Here is a tiny trained network, its code and every weight. The questions are about switching its units off for an input and a target symbol, where a switched-off unit gives its printed mean instead of its output.

import numpy as np


def w(rows, s, z=0):
    codes = np.array(rows[::2]) - 128.0
    scale = np.full(codes.shape[1], s)
    scale[-1] = z or s
    return codes * scale


def f(y):
    return y / 2 * (1 + np.tanh(0.7978845608 * (y + 0.044715 * y**3)))


def softmax(a):
    e = np.exp(a - a.max(-1, keepdims=True))
    return e / e.sum(-1, keepdims=True)


def log_softmax(a):
    a = a - a.max(-1, keepdims=True)
    return a - np.log(np.exp(a).sum(-1, keepdims=True))


def net(x, mask):
    ids = ['βδεζμω'.index(c) for c in x.split()]
    T = len(ids)
    res = E[ids] + P[:T]
    r = res
    for j in range(3):
        rows = slice(2 * j, 2 * j + 2)
        q, k, v = (r @ M[0][rows].T for M in (Q, K, V))
        z = softmax(np.where(np.tri(T) > 0, q @ k.T / 2**0.5, -1e9)) @ v
        o = O[0][rows]
        res = res + np.where(mask[j], z, o[:, -1]) @ o[:, :-1]
    y = f(res @ A[0][:, :-1].T + A[0][:, -1])
    res = res + np.where(mask[3:7], y, B[0][:, -1]) @ B[0][:, :-1]
    return log_softmax(res[-1] @ U[:, :-1].T + U[:, -1])


Q, K, V, O, A, B = {}, {}, {}, {}, {}, {}
E = w([
[141,113,209,171,99,188],'β',
[72,46,203,172,196,161],'δ',
[249,55,135,113,89,71],'ε',
[152,113,134,190,162,239],'ζ',
[44,70,153,80,108,192],'μ',
[120,132,227,157,130,86],'ω',
],0.016)
P = w([
[72,1,155,150,29,92],'0',
[131,101,128,158,113,138],'1',
[62,117,185,140,188,160],'2',
[149,129,80,158,125,131],'3',
[73,122,164,119,217,131],'4',
[50,144,194,108,230,140],'5',
[149,155,84,122,152,103],'6',
[128,162,91,120,154,112],'7',
[84,156,158,109,190,115],'8',
],0.0078)
Q[0] = w([
[131,40,167,238,145,129],'head 1',
[175,177,169,138,1,108],'head 1',
[79,136,182,110,86,108],'head 2',
[115,134,102,160,107,197],'head 2',
[140,133,156,182,122,169],'head 3',
[73,180,122,119,126,236],'head 3',
],0.0078)
K[0] = w([
[116,19,55,133,96,192],'head 1',
[115,186,106,72,119,132],'head 1',
[66,113,145,128,178,149],'head 2',
[46,3,144,127,102,141],'head 2',
[42,90,114,155,103,137],'head 3',
[3,124,152,148,102,138],'head 3',
],0.0065)
V[0] = w([
[140,72,167,86,74,52],'head 1',
[132,54,146,149,46,136],'head 1',
[8,150,171,137,10,195],'head 2',
[23,91,149,144,157,103],'head 2',
[117,155,126,108,96,40],'head 3',
[91,149,40,52,2,82],'head 3',
],0.0062)
O[0] = w([
[148,135,96,73,190,25,144],'head 1',
[163,53,244,64,50,61,218],'head 1',
[106,255,127,97,72,68,205],'head 2',
[84,124,34,249,148,59,220],'head 2',
[125,109,98,104,245,137,57],'head 3',
[228,160,61,156,129,137,2],'head 3',
],0.0067,0.0079)
A[0] = w([
[102,139,108,59,110,1,31],'neuron 1',
[124,145,254,114,13,59,92],'neuron 2',
[185,140,195,151,156,56,148],'neuron 3',
[156,167,175,107,74,121,2],'neuron 4',
],0.0083,0.0015)
B[0] = w([
[102,179,254,93,140,136,154],'neuron 1',
[110,131,33,105,184,151,250],'neuron 2',
[162,192,125,215,193,147,160],'neuron 3',
[147,92,50,136,118,186,135],'neuron 4',
],0.0093,0.016)
U = w([
[97,73,2,108,185,184,79],'β',
[69,65,94,187,131,25,147],'δ',
[155,81,138,47,193,155,94],'ε',
[117,155,184,138,98,187,200],'ζ',
[84,141,110,26,103,95,252],'μ',
[101,223,111,136,147,74,154],'ω',
],0.0081,0.0026)

Each question gives the input, a string of symbols that net reads in full, and the target symbol t.
The units are the heads (2 rows each of Q, K, V and O) and the neurons (one row each of A and B). Each row of codes is followed by its name. A weight is (code - 128) times the scale printed after its matrix; where a second scale follows, it is the last column's (O, A, B and U).
mask holds one flag per unit, heads first, then neurons. A switched-off unit (its flag False) gives its mean, the last column of its rows in O or B, instead of its output. The means were averaged over made-up inputs and are rounded, as every weight is.
A unit's drop is (log p(t) with every unit on - log p(t) with that unit switched off) / (log p(t) with every unit on - log p(t) with every unit switched off).
The circuit of an input: a set's keep is (log p(t) with only the set's units on - log p(t) with every unit switched off) / (log p(t) with every unit on - log p(t) with every unit switched off). Starting from all 7 units, units are removed one at a time, each time the one whose removal leaves the highest keep (on an exact tie, the one counted first), for as long as the keep stays at least 0.8.
units of the circuit, in order: the units of the circuit, biggest drop first
k most important neurons: the k neurons with the biggest drops, biggest first
which heads matter: for each layer, one digit per head in row order, 1 if its drop is at least 0.15 and else 0, layers parted by /
drop of u: that unit's drop, to one decimal
input ζ ζ ζ ζ ζ ε, target β: which heads matter -> 110
input δ ε ε μ ε β, target β: 3 most important neurons -> [neuron 2; neuron 1; neuron 4]
input ε β ζ, target ε: units of the circuit, in order -> [head 2]
input ε ω ζ, target ε: units of the circuit, in order -> [head 2; head 1]
input δ δ ζ, target δ: units of the circuit, in order -> [head 2; neuron 2; neuron 1]
input ζ δ ω, target β: 2 most important neurons -> [neuron 2; neuron 4]
input δ δ δ δ β δ ζ, target δ: units of the circuit, in order -> [neuron 2; head 2; neuron 1]
input ζ ε ζ ζ ε ω, target β: which heads matter -> 010
input ζ μ ε δ δ ζ, target ζ: which heads matter -> 100
input μ ε δ β, target β: 3 most important neurons -> [neuron 2; neuron 4; neuron 1]
input δ β δ δ δ ζ ε, target ε: drop of neuron 2 -> 0.2
input μ β μ ζ, target ω: drop of head 3 -> 0.2
input μ ω ζ, target ω: drop of neuron 2 -> 0.3
input β ω ω ε, target ε: most important neuron -> [neuron 1]
